j188-j293: [ 100  -60  241 -232  123 -175  -80 -147  -52  -43 -207 -252 -227  194
  -90   27  118   77 -346   65   35  180]
j188-j293: [ -24 -113  -56  175  -18   90   99  -15    0 -160   79  155    5   -8
   51   -6  -10 -103   66  -81   16 -111]
j188-j293: [ -52  316 -538   32    5 -170 -252 -290 -237  -50  -51  180  196 -145
  304  185  -15  -83   98 -210  189   57]
j272-j923: [-171   30  373   43  -81  -49   37  116  151  136  110 -427 -146   10
 -151   49  -79 -187  -85  404 -154   61]
j272-j923: [ 133  -93   63   12  -44  115  209  251  221   28  -15   18   39  -28
  -79  -34   19  113  307 -340  -37   50]
j808-j178: [ 180  -52  -13  149  -39  -41  -79 -165  280 -106  202 -171  -17  208
 -351   55   58  -70   10  121  203   -3]
j808-j178: [-122  -54  139  112  -30  -20  335  251  246   65  145   34   -7   78
   35   56 -177  106  272  118  -45   33]
j272-j923: [  78  100    6  142 -154   35   -4  217   56  171 -122    7  118 -164
  -37 -151  -34   33  151  138   66  -17]
j188-j293: [ -40    7   37   54   61  -41  -20 -114  -15 -124  -41   69  -52  225
   52  -62  -13  149 -168  232  108  -60]
j174-j802: [-276  124  334  -94  106 -120  156   29 -152   70  -65 -334 -320   18
  357  179 -161 -143 -219  138 -309  150]
j174-j802: [ 151   47   82  187   -9    3   43   63   95  -27  256   38   -3   83
  -74 -154   12   59   44   85   43 -224]
j272-j923: [-397   27   22 -182  100  -24    6   30 -122  123 -112    2   63  -46
   -9    7 -149  137 -104  409 -120  147]
j808-j178: [-452  -72 -133  143  -75  550  230  345  301  -61  190  244  383  -29
 -173 -181 -215  262  480  -10 -160 -183]
j272-j923: [   8 -173   41 -262  -27   74  -19  187   -7  201 -290  179  126  -61
 -159 -160   52  278  -15  138    1   94]
j188-j293: [ -94  -46 -521  200  145  110 -109 -408   21 -418  426  318  214  114
 -148  103   40  -69  155 -233  158 -182]
j188-j293: [  -9  193  208  440  -72  -28  319  309  135  125  287 -131 -105 -149
  174  -27 -202 -177  304  157 -168 -107]
j174-j802: [-144 -211  260 -140   99   38  133  -52  184 -107  236 -353 -159  171
 -335  141  -45 -113 -126   31 -133   96]
j808-j178: [ -41  -48 -184  277 -112   89   39  134   60  -39  -61  470  238  -54
   60 -186   15  164  281  170  153 -154]
j174-j802: [-158   -3 -291  -28  146  144  -42 -109  -65  -80   -6  383  158   70
   86  -41  -16  257   88   19  -29  -45]
j808-j178: [-199   21  178  106  -57  -18  201  186  243  110   85 -124  -31   76
   -3   81 -167   34  178  298  -77   85]
j272-j923: [-380   36  -42  132  -25  315   71  202   16  106  204  279  149 -143
  190  -75 -103   19  271  171 -364 -211]
j808-j178: [-546  140  -27 -114  -29  426  255  346  -96   47 -157   24  193 -114
  293 -109 -393  229  100  -98 -246  -60]
j188-j293: [-263  149   -6 -229  154 -192  -84 -279 -240 -132 -186 -262 -143  117
  208  212  -92  -33 -345    6   17  220]
j188-j293: [ 155  -53  139 -300  -76 -238 -122 -147 -232   17 -355 -230 -207   49
  165  130   53 -147 -461 -103  158  140]
j272-j923: [  -2   91  -21  -23 -135    9 -234  -57 -217   54  -85  -15   30 -134
  132  -66   53 -175 -211   68   13 -147]
j808-j178: [ 112 -151   71   30 -121   52   51  105  160  -52  -19  -70   62    4
 -260  -72   42  -18   60  -86  146  -11]
j272-j923: [-378  396 -143   25 -107  169 -112   50 -310  208 -510  -91   40 -186
  554   12 -320  -19 -168  309 -115  104]
j174-j802: [-157   48 -490   84  102  244  -65  -33   61   -8  202  550  372  -29
  -42  -90  -26  305  384   11  -28 -138]
j174-j802: [ -32   69   47  105   19   54  115  184  111    9  138  110  115   54
  -67 -195  -57  255  164  100   17 -135]
j808-j178: [-218  301  -59  -25   32  -23   90  -76 -263   46 -118 -361 -124  -66
  327  168 -403 -174 -285   74  -28  116]
j272-j923: [ -73  182    2   19  -16  196  156  178   94  100  -98 -165    9   18
  130   -6 -238  136  104  -79  -89   63]
j272-j923: [-417   76  126  -34  -90  143  104  252 -131   93 -206   51   49 -147
  347  -49 -149   27   37  113 -224  -23]
j272-j923: [ 117   49  135  -95 -221  -38  -44  303 -180  206 -120  -17   90 -357
   99 -171   82 -123   19 -214  -32 -125]
j808-j178: [-288   58  213  107   46  134  265  170  138  -67  -16 -221  -74  113
   34  -16 -228   99   52  140 -121   66]
j174-j802: [  45 -229  116 -125   30  -31   40   35  146  -49  -36  -20   -3   51
 -279    3  147   66   61  -88   21  124]
j174-j802: [-453  111 -385   96  106  208   -9 -118  -99  -32   14  172  197 -122
   84  102 -237   -7  138  207 -117   80]
j188-j293: [ 205  -19 -102  -32  -68 -104 -231 -107  -71   13 -109  152   46  -54
   16  -25  233  -38  -18  -96  116  -29]
j808-j178: [-256   89  114  231 -206  434  126  246  200 -203  133 -247  140   -1
  -51 -158 -160  -77  159 -229  -59 -259]
j808-j178: [ 197  223 -291  -49   27 -191  -95 -144 -230  113 -243   91    7  -52
  278   75  -93   63 -110  -38  204  117]
j808-j178: [ -50  303 -100  -33  -30 -207 -132 -103 -173  144 -109 -112  -37  -55
  319  142 -102  -75 -106  120   37   89]
j188-j293: [-162  -24  378 -164  106 -140  208   -3  124  136 -190 -644 -345  163
 -144  252 -260  -80 -286  400 -104  452]
j188-j293: [  64   43   35 -135  139 -260 -187 -329   -8   93 -128 -395 -216  115
 -226  230    4 -124 -319  385   62  367]
j272-j923: [-108  -34   94  -33   35   62   27    0  195  143   31 -259  -81   35
 -208  144  -83  -67   35  258 -157  211]
j808-j178: [  40  -16 -105 -149  121  -59  -63 -188 -108 -144  196   38   -2   73
  -16   57   62   -1 -110 -265   21  -81]
j188-j293: [  35   52  255  147 -167   37  255  332  104  113    7 -132  -93  -85
  213  -21 -119  -96  158 -104 -103  -66]
j174-j802: [ 325  -85   13 -134  -11 -252  -52  -67  127  -48  183   15   24  153
 -223   11  179  100    9 -218  253  -42]
j174-j802: [-272   -9  -74   15    1   79  113  102   -5   55   84  172  111  -61
   94   25 -146   49  140  140 -105  -31]
j272-j923: [ 150  173 -290   45   35 -184 -280 -236 -116   96 -189  -58   76 -143
 -148   42   53  -67  -57  203  205  217]
j188-j293: [-350  -86  279  -86  -89  139    6  160  190  130  324 -344  -11 -172
 -229  144   22 -331  156   51 -413   18]
j188-j293: [ 172  -13  188 -171  -56   54   -6  266    5  350 -208  -93  -17 -155
 -115 -156   17  116  -29  124 -125   84]
j188-j293: [ 111 -205 -201  -56   60 -178 -192 -419  -54 -327  154   70  -10   98
 -183  188  240 -231 -127 -270  220    3]
j272-j923: [-202  149 -247  196  -77  118  -14 -101 -101   89  -43    7   -9 -144
  317  214 -241 -294   30  180 -102   45]
j272-j923: [-218   74   19  228 -164  258  153  355  103  186   62  138  143 -230
  165  -90 -144  -39  362  113 -237 -128]
j174-j802: [ 527   92  -40  110   15 -440  -74 -206 -126   95   52  -28 -214   17
   96   96   72 -172 -186   73  255   26]
j808-j178: [ 246   37 -144   38 -181 -130 -215   31   -6  306 -415  112   91 -170
  -31  -34   84    7   38  323  208  190]
j808-j178: [ 266   -3  -74  -71  -19 -132 -134  -46  -56   47   22  174   13  -51
   75   -3  219    1   59 -249   41  -59]
j174-j802: [-274  -59 -124  132 -186  194   64  322   91    5 -137  383  377 -196
  -11 -211    1  188  407   35   55  -95]
j174-j802: [ 102 -100  275 -188  209 -374   23 -225 -102  -98  202 -194 -326  183
  -14  167  132 -111 -312   -9  -51   71]
j174-j802: [ -56   49 -324 -118   39  -25 -280 -245 -392  -82 -240  272  117 -158
  208  -16  108  -44 -189 -109   80  -24]
j174-j802: [-263   65 -229   73   -3  104    2  -91   -4  -98   54   52  144   14
   20   71 -173  -11   48   90   61   -8]
[ -78 -242  466  168  -83   28  504  286  573  -49  434 -396 -150  315
 -403   87 -262  -23  157  241   14   -1]	j272-j923
[ 123 -182  160 -187   -6  -43    6   74  215  113   39  -82  -30   69
 -280   39  134   70   69  -23  -41  115]	j808-j178
[-146  111 -110   87   79  454   83  196 -263   33  -70  229   88 -257
  269 -263 -129   80   54 -173 -338 -221]	j188-j293
[  42   35 -206  -83  108   -6 -106 -206 -118  -88   64   91   57   90
  -45  -12  -24   93 -157  -19  116  -57]	j174-j802
[  -5 -143  277  287   35  -56  174   82  220  -19  252 -104 -154   25
 -229   -5   34 -156  128  329 -118    5]	j188-j293
[-192  -33 -285 -164  138  117 -166 -169 -156 -131  -14  218  212  -43
 -124  -58   60  142  -30  -87    7  -11]	j174-j802
[ 113 -104  -43 -106   90  -40  -17    1   10   58  -91  172   32   12
 -118  -57  104  185   41   21   21   87]	j272-j923
[-311  169 -212 -108   87 -169 -158 -168 -379   15 -317  193   83  -85
  308   22  -84   98 -210  307   73  117]	j188-j293
[ 211 -106  105  243   17  -30   60  -40  188 -136   71  -40  -90  151
 -233  -81   80    1   19  126  143  -24]	j174-j802
[-222   13  163  -10  -41  205  103  225   68  119 -228  -56  -21  -39
  124  -44  -86   92   88  118 -223   90]	j188-j293
[  56 -219 -235 -331  100 -115 -355 -499  -98 -258  119  -28    8   55
 -253  272  328 -254 -195 -428   78   91]	j174-j802
[ 279 -201  118  210    3   47  219   88  210 -167  573   26  -24   63
 -319 -107   49 -110  147 -237   36 -311]	j188-j293
[ 281  -92  105 -100   -9  -80 -212  -16  -62  213 -120  -55  -77 -168
 -218  -75  242 -110 -111  120  -72   83]	j188-j293

j619j313: [ 150 -155   49  205   -1  262  -88  -94  -31  242  102  -31 -138 -108
 -123   71    6 -279 -145   62  149   57]
j113j825: [  65  -33  112   39   80  -31 -148  -90  -78  -39  104  170  -79  -28
  -21  153  106   -3   46  -54   13   89]
j240j76: [  67 -136  252  213  126  145 -252  -51   64  231  -43  378 -187  -45
 -189  272  -59 -110  -45 -179   40  134]
j113j825: [-166  -27 -135   35 -147  -16   27   97  -54  -23 -171  -92   58   44
  -47  -93  124   69   20   40  -85  -70]
j23j585: [ 127  -24   87  -62  170   66   53  -35  -90  220  199  -78 -117 -274
 -352  157  -93   65 -329 -162   16  -64]
j619j313: [ 138  152  -68 -180   17 -143   14 -332 -210 -292  127  175  -36  -77
  160  282   78    3    1   27  127  -63]
j23j585: [-236 -207 -203  317   47   45  -13  350  118  140 -248 -168  330  237
  -32 -135  -23    4  -81 -177 -234  146]
j16j205: [  59 -351   -7  278   59  339 -103  107  268  278  -78 -160  246  249
   77 -122  316 -264   52  -61 -125  392]
j619j313: [-185 -102    0  338  -34  223   19  317 -101  213  147 -203    1 -231
 -306  -28  -10   -6  -11   38  -86  -43]
j16j205: [ 176  219  193  -89    9   13 -108 -252   18  -12   78  321 -340 -215
 -123  240  -77   -4  -82  -47  244 -189]
j113j825: [ -34  107    1  -99  -42   -8  117  -98 -104  -10  -60  -21  100  182
  -11   36  155  156  -97  -11   79  138]
j23j585: [ 177  266  471 -478  132 -389   -3 -380 -164 -310  385  369  -87  325
  356  152  100  141  251   91  176  455]
j619j313: [ 200  136 -203 -499 -105 -223   60 -313   13 -354 -195  113 -216 -310
  174   31 -108   68   79  100  -13 -462]
j23j585: [ -25   77   -5   24  -82  141   45  -68  117   10 -297  295 -103 -101
   56  146 -336  -40  100   43  102 -227]
j23j585: [ -30   37 -131   35   96   22   38  118  -64  -22   -6  -12 -102 -479
 -268  133 -279  178  -84 -115  -86 -488]
j23j585: [ 143  -45   44  152  -34  165 -275 -225  -35  177  -59  159 -354 -215
 -331  152  171  -97 -238  -93  234 -386]
j113j825: [ -73  -67 -248   32   98   58  131  112 -284  -27 -114 -106   75 -395
 -305  193 -120  333 -145 -117 -187 -224]
j240j76: [-196   36 -142  -11 -172  -16  134  180  -47   23 -178 -115   64  -37
 -133  -44   35  109  -68    7 -163   92]
j509j584: [ 110  -39   57   73  221  -14 -136   78 -139  118  238   67 -293 -606
 -497  278 -196  106 -267 -244 -102 -253]
j619j313: [ 162  264  167 -444  153 -282  212 -215 -145 -371  432   44    2  -59
  356   41 -239  131  257  186  112  -50]
j23j585: [ -12   38   73  -86   78 -268  -66   -4  -88 -171  256  -13  119  202
  121   17  272   38   39  -73 -104  348]
j240j76: [   6   57  110    4  -16   69  -38   44   78  185 -175  122 -196 -109
 -272   26 -129  123 -158 -104   36  -42]
j113j825: [ -70 -120  -52  -36  109 -137   97  119  -35 -128   60  -89  243  156
  284 -105 -195  -14  203   73 -154  131]
j16j205: [  94 -182  116  134  120  171  -86  101  270  259   65 -139   81  155
   -8 -169   95 -167  -40  -88  -29  188]
j113j825: [  13  -82   26   96  -44  233   44   32  222  215  -42  -96   52   82
   22 -100    6 -206  -11   33   57   -8]
j23j585: [ -38  149  276    2  -48 -188 -101   74  122  -65  192  155  -89  244
  196 -113  -48 -125  181   86   56  347]
j240j76: [ 155  239   28 -410 -173  -93  250 -257  194 -218  101  -39   23  190
  525 -166 -102 -245  209  317  186   70]
j16j205: [  47 -150  123  236   93  -48 -245  107  -44  -19  293  139 -191 -231
   15   86 -186 -271  164   51  -68   49]
j113j825: [ 181  112 -118 -224  114  -20  345  -56  -71 -214  300 -301  141 -147
  362 -153 -456  -30  137  290  111 -160]
j619j313: [  82    4   35 -224 -132   -2  -17 -196  155   23 -251   67  -72  201
  102 -120  173  -30   10   47   73    5]
j23j585: [ 210  230  152 -462  128 -537 -101 -368   27 -465  291  149   36  414
  525  -78  212   20  170    7  135  107]
j23j585: [  14  -18  -91   -8  -97   42  -11  -68   79   14 -157  -67    0  112
   72 -140   63  -68  -20   62   87 -154]
j509j584: [ -73   59  -56  -77   96 -105  168  190  -36  -18  186 -190  179  -93
 -105   46    4  137 -120 -139 -218  204]
j113j825: [ 137  279   80  -32  166 -239 -195 -209 -378 -351  361  489 -423 -706
 -246  631 -216  173  -27 -143   72 -354]
j509j584: [-268 -115 -232   38  -64 -130  133  295   52   -1  -80 -501  433  449
  127 -454  265   82  -14    5 -195   83]
j240j76: [ -18  -95  151  442  -91  284 -344   43  133  305  -82  430 -356 -308
 -382  394   32 -330 -117 -181   15   60]
j240j76: [ 157  306  171   86  -81   14 -150 -115  167  -97  223  419 -475 -447
   23  268 -426 -335   80   83  250 -264]
j16j205: [-279 -183 -320  183 -233  106   23  327  156  193 -311 -450  177  106
 -197 -389  309  -20 -133  -32 -208 -226]
j16j205: [  10 -106   74   31 -137   38 -162  -84  167  142 -142   78 -138  176
   24 -119  132 -245   -6   39   81  -42]
j619j313: [-135   85  103  100  -92   12   35   90    7   98   87  -60   48  214
  -27  -80   97  -42  -37   35   78  176]
j240j76: [ -74  -28  -72 -126   83 -219  127   88 -208 -229  228 -176  168  -15
  174  -77  -79  103  173  110 -146   -1]
j16j205: [ -60  149 -151 -122   54   33  352  148  -53    1  -60 -291  179  -85
  -59 -139 -323  309 -122   28    0 -166]
j16j205: [-206  227   25 -134  -14 -217  316  132 -160  -70  197 -255  241  305
  110 -188 -156  185  -61  100   70  128]
j509j584: [ -56 -121  -51  324  -10  171 -147  167  266  164  -20  -45  -18  -49
  -30  -98  -82 -286   16  -47   13 -279]
j509j584: [ -93   51   87 -148  -10 -146  175   50 -169   -9  154 -134  161  238
   43  -51   93  112  -36   51  -65  441]
j619j313: [ -63   58   57  159  -42   55  -42   -9   -9  111  112   66  -63   -6
 -118  127   12 -150 -129  -48  117  -46]
j509j584: [-129 -143  -42  109  -14  -11   48  151 -105  103  113 -284  179  196
  -21 -176  147  -45  -55   47  -74  170]
j240j76: [ -79   62  101  357   45  -77 -333  111   89  -22  -12  428 -244 -146
  -96  224 -274 -145   31 -162   46 -161]
j23j585: [  24  -44 -108 -296  -27  -85  194 -209 -202 -140  -21 -172  240  250
  196  -41  292  125   22  100  -22  161]
j619j313: [ -86 -140  114  446    4  359 -185   78  196  520 -343  230  -64  151
 -389  176  -12 -131 -350 -291  116  111]
j113j825: [-167   74  -74   36 -107 -105  -20  125  -16  -19 -145   99  -51  -86
 -162   96  -15   67  -88 -108 -127   -2]
j509j584: [ 138  105  188 -186  -35 -105 -117 -261   91  -62   -9  180 -144  241
  161  -61  143  -40   55   46  205   23]
j113j825: [-135  -24 -179   69  -64   60   98   20  -53  -58 -159    4  135  -11
   61   72  -73   -1   56   30  -27 -191]
j113j825: [ -48  -90   45  180   -1   12 -269    9   28   59 -123  262 -172 -111
 -194  170   95  -38  -15 -162  -50 -129]
j509j584: [-140   76  135   39   63  -97   49  111  109   17   12   34  206  409
  168 -105  -67   46   66  -52   31  220]
j113j825: [ 188  -68  -47  -37   42  174  164  -73   27  -37  187 -240   74  -52
  310 -189 -229 -199  187  304  137  -89]
j16j205: [-150 -353 -134  252  155  208  171  310  -19  249   67 -486  456  224
   20 -255   -3  -36  -13    8 -174  130]
j240j76: [ 127  123  126  184   37  108 -285 -208  -71  -98  154  548 -401 -554
 -213  588  -23 -120   58 -125  114 -277]
j113j825: [-100  100  -51 -254   74 -365  105   84 -135 -199   16 -141  183  208
   52 -139   70  343  -47  -87 -157  149]
j619j313: [  43  -34  151  212   62  112 -165   21  149  130   25  148  -47   99
   -8   42    6 -135    8  -78   80  140]
j16j205: [  30   60   43 -349 -235 -110  129 -125  238  -44 -170 -154  -14  402
  388 -489  -13 -140  177  312  147  -65]
j509j584: [ -54  -34  130   69   77  -95  -17   83  -42   56  247 -104  101  235
   53  -97   48  -66  -14    2   14  231]
j16j205: [ 218 -109  320   54  170   41 -128  -25  130   90  365   92 -125   18
  192  -41 -204 -309  183  111   79  275]
j240j76: [  77  -81  -21   34  -26  115 -104  -76  196  149 -237   28  -20  133
  -46  -57  153  -68 -125 -106   42   -4]
j16j205: [ -96   23   48    1  -16 -146  -40   25   28  -39   95  -63  124  313
  112 -120  211  -34   21  -24    7  118]
j509j584: [ -85   10  -79  -58   12 -114  198   55 -228 -134  102 -287  304  326
  227 -209   59  150   68  167    2  279]
j16j205: [ -48  180   52  -26  -46 -315  -60   49  241 -200  -78  117   78  498
  469 -277 -252 -139  149   77  110  188]
j509j584: [ -18   69  -10   66  -29   85   54  -43 -220   -1   -4  155 -121 -269
 -166  275 -167   65  -59   25   50  -28]
j619j313: [ 272 -189   35   67  216  214  -82 -132  -79   89   23   79 -104 -266
  -75  160 -155    0  -18  -17   41  -14]
j113j825: [ 237 -144   67    2  205   64 -138  -82  100  145 -130   60  -67   31
  -63  -27  -96   47 -151 -145   33   88]
j619j313: [-138  -69 -198  208   43  216   68  276 -221  193 -245  -82 -137 -616
 -624  152 -297  381 -245 -149 -156 -442]
j619j313: [ 126  -30  -35 -328  122 -189  224 -126 -245 -233  274 -259  215  124
  314 -122    9  103  126  195  -40  217]
j509j584: [-171 -117  -40  207 -223  408   59  148  416  538 -303 -196   77  168
 -303 -138  268 -254 -293 -146    8  -83]
j509j584: [ 125 -390 -124   31  239  159   14   12 -228  163   74 -356  203  -85
 -207  -25  280  155 -157 -101 -191  100]
j240j76: [-193 -282  -45  211  -96  205  -88  102  233  453 -466  -31  216  463
 -242  -38  411 -101 -319 -298 -135  312]
j23j585: [  22  -36   62  -61   37  -29   80  110  124   97   95 -282  180  311
  104 -300  124   -4  -39   22  -38  342]
j240j76: [  14  -60  124  178  -88  127 -203    7  313  271 -164  176 -173  113
  -95  -17    9 -296 -121 -105   84   32]
j619j313: [ -98  142  104  152   17 -103 -144   79   43   35   59   86  -53  134
 -134    1   82   61 -124 -157   89  -15]
j240j76: [ 188  -58   35 -207  148  -63  131 -164  -11 -150  148 -167  234  336
  468 -221  -51  -27  197  196  100  196]
j509j584: [ 315 -127   29  -12  187  154 -152  -51  178   28  -35  127 -282 -487
  -53   35 -351  -50   94  -16  -15 -340]
j23j585: [  40 -170 -258 -226  158    6  293  -54 -462 -117  174 -342  173 -401
 -130  128  -33  273  -56   64 -187 -254]
j16j205: [ -92 -122 -226    1  -12 -145  -34  157  -95 -216  -46 -119   91 -151
   61  -72   56   81  166   26 -276  -93]
j240j76: [  24   48  162   42  186   27  -61  -79 -159   59  165  206 -112 -211
 -266  319  -46  163 -104 -181   68 -157]
j23j585: [ 274  151  100 -375  123 -338  -20 -332  -63 -437  424  151  -47  -12
  463  117    7 -130  248  124   62   97]
[  55  -17 -113 -263 -118  -60  146  -74  242 -198 -204 -206  236  427
  573 -458   41  -71  330  280   23   36]	j16j205
[-121  -98   74  265  -63   65 -180  -54  -50  110   59  116   78  283
  -38  156  415 -202  -47  -89   51  236]	j16j205
[-197   61   73   84  -35  -53   83  266  202  177   61 -193  141  278
  -28 -246  -48  -56  -98  -61  -25  108]	j509j584
[  13  -64  -45   11  -83   76  -46   36  317  132 -277  -79   65  267
   81 -250  112 -100  -44  -41   -1   49]	j16j205
[ 270  144  335 -223    3  -19 -144 -438  -32  -31  181  306 -238  133
   56  198  348  -49   -1   16  269  267]	j23j585
[ -71  -85   27  115   22   38   30  114 -145   35  247 -132   66  -68
  -51   25   69  -56   51   61  -78  132]	j16j205
[ 198  130  -32 -132 -153  184   61 -307  130 -150 -156  321 -266 -317
  267  175 -377 -253  251  265  232 -387]	j23j585
[ -71  175  -25  -81  -18 -138   60 -105 -136 -155  -42  167   20   46
   38  174  -61  129  -30  -37   74  -57]	j113j825
[ 101  117   82   27  113 -143 -225  -93  120 -137  -21  337 -214 -107
   53  117 -244  -15   48 -118  111 -296]	j240j76
[ 118   27   90 -105    6 -118  -37 -117  206 -149  -74   87   70  428
  516 -260 -154 -156  255  179  147  174]	j240j76
[-381  -45 -259  123 -118 -108   68  279  -88   51 -257 -232  353  287
 -226  -55  431  246 -233 -244 -286  202]	j23j585
[  32   55  -42 -115  -41   49   44 -136  154  172 -250  -46   56  239
 -121  -39  207   63 -322 -182  101  -28]	j23j585
[  95  149   44 -237  -28 -153   60 -159   52 -256   33   93   -8  120
  367  -86 -116  -19  236  175  103  -14]	j240j76
[-191   93  -96 -126   38 -266  141  254   53 -171  -10 -239  313  266
  140 -265   62  271   74  -66 -213  133]	j23j585
[ -42  -14  171  120 -142   61 -197 -130  271  108 -128  264   -7  436
  175   16  293 -315   76  -34  133  226]	j113j825
[-357  -68 -140  283  -76  110  159  238 -113  233  -65 -215  374  292
 -210   70  240   22 -264 -162 -111  268]	j240j76
[  40  -96  -89   65  -32   -2  -77   61  -16 -103  -48   68 -137 -269
   73   -1 -247 -115  174  128  -89 -122]	j16j205
[-409  -76 -133  189 -246  213  122  222   32  317 -485  -89  167  201
 -335  -49  194  142 -182 -113  -94  -97]	j113j825
[-183  140  101   10  -41 -285  -23  219   16 -136  157   31   -2  116
  102 -123 -133   10  137   35  -82  129]	j23j585
[ -90   21  -84  100  -11   85   22  -11 -271   78  -59  103 -119 -348
 -401  333  -39  161 -230 -126  -12 -214]	j16j205
[-216   92  141  300 -251  215  -10  -23   -3  299   22  156  -82  171
 -192  200  132 -306 -183   12  235  112]	j509j584
[  74  176  -70   -1  -55   30    9   10  -33 -100  -57   90 -211 -367
 -116   93 -213  106  -22   37   40 -158]	j240j76
[ -83   55 -104    5  -27  103  186   65 -199   85  -15 -125  -51 -307
 -284   81 -196  173 -166   21   21 -292]	j16j205
[ 266   18  170   56  144  177 -167 -354  -57  -55  248  384 -235 -320
   15  451  -13 -186  101  -17  219 -199]	j619j313
[ 134   85  -59 -236  -15  101  171 -235 -158  -53   37   61 -127 -396
 -121  282  -59   74  -72   39   48 -230]	j23j585
